Below are the code and all the weights of a small trained network. Each question names an input and a target symbol and asks about switching units off, where a switched-off unit gives its printed mean instead of its output.

import numpy as np


def w(rows, s, z=0):
    codes = np.array(rows[::2]) - 128.0
    scale = np.full(codes.shape[1], s)
    scale[-1] = z or s
    return codes * scale


def f(y):
    return y / 2 * (1 + np.tanh(0.7978845608 * (y + 0.044715 * y**3)))


def softmax(a):
    e = np.exp(a - a.max(-1, keepdims=True))
    return e / e.sum(-1, keepdims=True)


def log_softmax(a):
    a = a - a.max(-1, keepdims=True)
    return a - np.log(np.exp(a).sum(-1, keepdims=True))


def net(x, mask):
    ids = ['ΓΘΠΣΦΩαβεζηλμξτ'.index(c) for c in x.split()]
    T = len(ids)
    res = E[ids] + P[:T]
    u = 0
    for l in range(3):
        r = res
        for j in range(2):
            rows = slice(3 * j, 3 * j + 3)
            q, k, v = (r @ M[l][rows].T for M in (Q, K, V))
            z = softmax(np.where(np.tri(T) > 0, q @ k.T / 3**0.5, -1e9)) @ v
            o = O[l][rows]
            res = res + np.where(mask[u + j], z, o[:, -1]) @ o[:, :-1]
        u += 2
        y = f(res @ A[l][:, :-1].T + A[l][:, -1])
        res = res + np.where(mask[u : u + 8], y, B[l][:, -1]) @ B[l][:, :-1]
        u += 8
    return log_softmax(res[-1] @ U[:, :-1].T + U[:, -1])


Q, K, V, O, A, B = {}, {}, {}, {}, {}, {}
E = w([
[194,125,106,163,133],'Γ',
[129,80,97,123,140],'Θ',
[46,122,83,241,134],'Π',
[211,68,163,150,193],'Σ',
[112,116,133,114,97],'Φ',
[93,104,133,108,112],'Ω',
[177,82,250,144,153],'α',
[82,88,42,100,132],'β',
[96,121,166,44,105],'ε',
[175,104,146,114,132],'ζ',
[123,88,146,34,142],'η',
[99,57,200,191,120],'λ',
[76,203,221,106,194],'μ',
[118,60,119,104,168],'ξ',
[15,94,105,207,66],'τ',
],0.022)
P = w([
[102,1,175,59,73],'0',
[130,164,131,129,215],'1',
[116,159,114,124,236],'2',
[120,169,143,105,224],'3',
[148,136,161,111,159],'4',
[143,135,165,110,153],'5',
[143,123,157,122,165],'6',
[138,121,153,117,170],'7',
[138,127,165,116,164],'8',
[135,130,174,112,162],'9',
[128,138,170,116,152],'10',
[130,129,152,125,167],'11',
[136,133,157,121,159],'12',
],0.0084)
Q[0] = w([
[170,185,115,161,43],'0.h0',
[189,178,57,130,107],'0.h0',
[106,84,156,132,187],'0.h0',
[70,86,132,142,94],'0.h1',
[134,48,140,152,31],'0.h1',
[81,254,61,59,3],'0.h1',
],0.0061)
K[0] = w([
[80,146,50,173,222],'0.h0',
[155,139,167,2,150],'0.h0',
[159,116,226,236,125],'0.h0',
[114,148,27,139,78],'0.h1',
[107,178,139,137,152],'0.h1',
[114,134,176,207,32],'0.h1',
],0.0061)
V[0] = w([
[122,142,194,102,153],'0.h0',
[156,79,5,123,125],'0.h0',
[162,55,137,182,153],'0.h0',
[132,207,75,127,202],'0.h1',
[56,95,254,203,93],'0.h1',
[156,223,146,131,95],'0.h1',
],0.0063)
O[0] = w([
[112,100,254,87,50,180],'0.h0',
[183,23,54,137,163,62],'0.h0',
[93,201,115,118,122,253],'0.h0',
[167,243,172,203,212,88],'0.h1',
[107,94,76,113,252,182],'0.h1',
[207,138,149,225,13,8],'0.h1',
],0.0053)
A[0] = w([
[66,80,37,206,21,108],'0.n0',
[173,209,44,226,255,251],'0.n1',
[209,157,72,133,112,141],'0.n2',
[159,139,185,217,113,175],'0.n3',
[223,77,114,209,37,144],'0.n4',
[253,97,165,56,170,158],'0.n5',
[80,104,176,3,113,225],'0.n6',
[119,115,65,234,56,120],'0.n7',
],0.0063,0.0024)
B[0] = w([
[95,255,159,74,95,161],'0.n0',
[88,113,103,79,104,175],'0.n1',
[16,103,194,167,95,118],'0.n2',
[176,48,65,64,43,150],'0.n3',
[147,57,252,99,84,119],'0.n4',
[142,164,104,70,197,220],'0.n5',
[190,105,77,156,102,254],'0.n6',
[111,77,225,146,162,137],'0.n7',
],0.0085,0.0076)
Q[1] = w([
[139,221,177,195,96],'1.h0',
[179,121,202,205,52],'1.h0',
[131,10,178,105,84],'1.h0',
[2,238,150,93,169],'1.h1',
[228,70,106,113,12],'1.h1',
[145,221,139,169,116],'1.h1',
],0.0052)
K[1] = w([
[119,37,183,33,112],'1.h0',
[123,217,80,149,252],'1.h0',
[120,157,218,134,26],'1.h0',
[71,55,69,129,117],'1.h1',
[104,220,99,253,178],'1.h1',
[118,87,80,80,168],'1.h1',
],0.0069)
V[1] = w([
[82,119,121,148,83],'1.h0',
[93,175,217,55,76],'1.h0',
[94,78,182,173,111],'1.h0',
[169,144,87,95,46],'1.h1',
[93,59,155,47,192],'1.h1',
[78,254,96,75,227],'1.h1',
],0.009)
O[1] = w([
[80,193,175,110,63,116],'1.h0',
[73,220,102,135,243,130],'1.h0',
[185,123,172,140,151,121],'1.h0',
[121,169,155,3,81,102],'1.h1',
[218,197,154,205,127,252],'1.h1',
[14,65,98,89,242,163],'1.h1',
],0.0063,0.015)
A[1] = w([
[98,84,84,141,30,119],'1.n0',
[121,198,137,143,37,1],'1.n1',
[207,107,65,104,132,110],'1.n2',
[135,138,197,131,164,172],'1.n3',
[157,78,182,20,166,116],'1.n4',
[170,223,69,88,102,164],'1.n5',
[51,112,73,88,2,133],'1.n6',
[42,192,219,154,146,90],'1.n7',
],0.0091,0.0044)
B[1] = w([
[60,188,106,200,181,137],'1.n0',
[173,69,161,66,8,165],'1.n1',
[117,181,57,152,106,233],'1.n2',
[55,82,180,170,124,234],'1.n3',
[95,107,66,143,61,254],'1.n4',
[118,2,129,96,98,179],'1.n5',
[137,205,147,93,176,152],'1.n6',
[170,188,76,169,156,217],'1.n7',
],0.0079,0.0071)
Q[2] = w([
[178,88,143,129,151],'2.h0',
[125,205,89,153,71],'2.h0',
[105,155,119,117,82],'2.h0',
[108,8,101,151,95],'2.h1',
[126,183,146,194,94],'2.h1',
[77,83,131,173,115],'2.h1',
],0.014)
K[2] = w([
[184,145,82,156,134],'2.h0',
[87,163,32,178,78],'2.h0',
[162,129,158,144,102],'2.h0',
[1,6,136,179,72],'2.h1',
[214,162,102,181,139],'2.h1',
[107,193,166,132,120],'2.h1',
],0.0083)
V[2] = w([
[209,4,129,88,207],'2.h0',
[148,187,159,94,106],'2.h0',
[119,218,120,181,95],'2.h0',
[128,143,41,122,111],'2.h1',
[10,176,255,164,123],'2.h1',
[220,81,123,149,210],'2.h1',
],0.0085)
O[2] = w([
[70,159,56,151,31,193],'2.h0',
[72,2,99,84,170,61],'2.h0',
[164,120,142,162,239,139],'2.h0',
[138,222,220,62,86,202],'2.h1',
[81,65,101,144,104,2],'2.h1',
[146,82,54,122,140,216],'2.h1',
],0.008,0.0081)
A[2] = w([
[57,127,203,19,90,216],'2.n0',
[151,230,156,163,92,253],'2.n1',
[141,116,109,10,186,112],'2.n2',
[120,61,52,174,91,164],'2.n3',
[99,107,157,173,200,69],'2.n4',
[113,52,121,167,102,108],'2.n5',
[141,115,1,6,196,125],'2.n6',
[124,31,178,227,140,23],'2.n7',
],0.0071,0.0053)
B[2] = w([
[13,53,60,20,165,158],'2.n0',
[109,75,143,137,195,248],'2.n1',
[73,23,196,177,73,148],'2.n2',
[192,142,222,100,149,180],'2.n3',
[87,130,65,190,3,162],'2.n4',
[204,248,155,129,167,146],'2.n5',
[24,159,210,149,11,187],'2.n6',
[69,95,114,68,20,166],'2.n7',
],0.0069,0.014)
U = w([
[158,90,122,181,204,108],'Γ',
[136,147,150,95,173,104],'Θ',
[130,254,28,195,165,59],'Π',
[183,206,114,146,217,4],'Σ',
[125,79,105,85,198,138],'Φ',
[145,78,136,97,163,171],'Ω',
[219,53,61,166,188,232],'α',
[63,146,76,100,202,176],'β',
[132,82,53,56,98,199],'ε',
[149,175,133,83,156,174],'ζ',
[133,198,168,74,32,51],'η',
[171,135,214,192,15,125],'λ',
[69,64,50,173,96,154],'μ',
[137,209,238,158,66,79],'ξ',
[49,145,187,195,112,138],'τ',
],0.0083,0.0048)

Each question gives the input, a string of symbols that net reads in full, and the target symbol t.
The units are the heads (3 rows each of Q, K, V and O) and the neurons (one row each of A and B). Each row of codes is followed by its name. A weight is (code - 128) times the scale printed after its matrix; where a second scale follows, it is the last column's (O, A, B and U).
mask holds one flag per unit, layer by layer, with each layer's heads first. A switched-off unit (its flag False) gives its mean, the last column of its rows in O or B, instead of its output. The means were averaged over made-up inputs and are rounded, as every weight is.
A unit's drop is (log p(t) with every unit on - log p(t) with that unit switched off) / (log p(t) with every unit on - log p(t) with every unit switched off).
top k neurons: the k neurons with the biggest drops, biggest first
k most important neurons of layer l: the k neurons of layer l with the biggest drops, biggest first
which heads matter: for each layer, one digit per head in row order, 1 if its drop is at least 0.15 and else 0, layers parted by /
input ε α ξ ξ τ Σ λ ξ τ μ α, target τ: top 2 neurons : 1.n3, 1.n5
input η λ η λ Γ ξ ε Σ τ, target η: top 2 neurons : 0.n6, 1.n2
input Φ Θ β μ ε, target μ: which heads matter : 01 / 01 / 10
input Ω Σ μ Σ β η Σ Γ Σ λ β τ, target Ω: top 2 neurons : 0.n0, 1.n1
input μ Θ Φ Ω τ λ α Σ μ, target μ: top 3 neurons : 1.n7, 2.n4, 2.n7
input ε Σ ε, target ε: 3 most important neurons of layer 1 : 1.n5, 1.n6, 1.n7
input μ λ β Σ Γ α Π, target μ: which heads matter : 10 / 10 / 11
input ε λ μ α Θ ξ Σ τ β, target τ: 2 most important neurons of layer 0 : 0.n5, 0.n6
input ε Π α μ, target ε: top 4 neurons : 1.n5, 2.n0, 0.n6, 1.n1
input ε μ Π τ, target ε: top 3 neurons : 2.n0, 1.n5, 1.n1
input η Π λ τ Σ μ α Σ Π Π, target η: most important neuron of layer 0 : 0.n6
input λ Φ μ, target λ: which heads matter : 00 / 11 / 00
input Σ Σ Σ Ω Σ α λ Γ λ Σ λ Σ β, target λ: top 3 neurons : 1.n5, 2.n3, 2.n6
input λ Ω Ω, target α: which heads matter : 01 / 01 / 00
input α τ λ Θ μ Σ τ Γ η μ, target α: which heads matter : 11 / 01 / 01
input Φ Ω η λ η, target λ: 3 most important neurons of layer 1 : 1.n6, 1.n2, 1.n3
input Θ λ λ ε β Φ Γ λ, target λ: which heads matter : 00 / 00 / 01
input Θ β λ τ, target Θ: most important neuron of layer 0 : 0.n0
input ξ Σ Σ β Π, target ξ: which heads matter : 01 / 01 / 01
input τ Γ Σ Σ λ, target λ: which heads matter : 01 / 00 / 01
input η Γ Σ Σ Γ μ, target η: top 4 neurons : 0.n6, 1.n5, 2.n0, 1.n1
input τ ξ ζ, target β: 2 most important neurons of layer 1 : 1.n7, 1.n6
input ξ Σ Π Σ ξ Σ Π τ, target ξ: top 3 neurons : 0.n6, 1.n2, 1.n1
input Π τ Σ ε λ τ λ ξ Γ τ, target Π: which heads matter : 11 / 01 / 00
input τ Σ λ Σ Π Π Σ Σ τ α Π, target τ: top 3 neurons : 2.n4, 0.n0, 1.n7
input η η Σ Θ β μ Σ Σ Ω λ λ Σ μ, target η: 4 most important neurons of layer 1 : 1.n5, 1.n1, 1.n7, 1.n4
input λ μ α ε α Σ Σ τ, target λ: which heads matter : 01 / 01 / 00
input λ Ω Σ η ζ ξ τ μ μ, target λ: which heads matter : 01 / 01 / 00
input Γ Σ τ Σ τ η ξ, target Π: which heads matter : 10 / 00 / 10
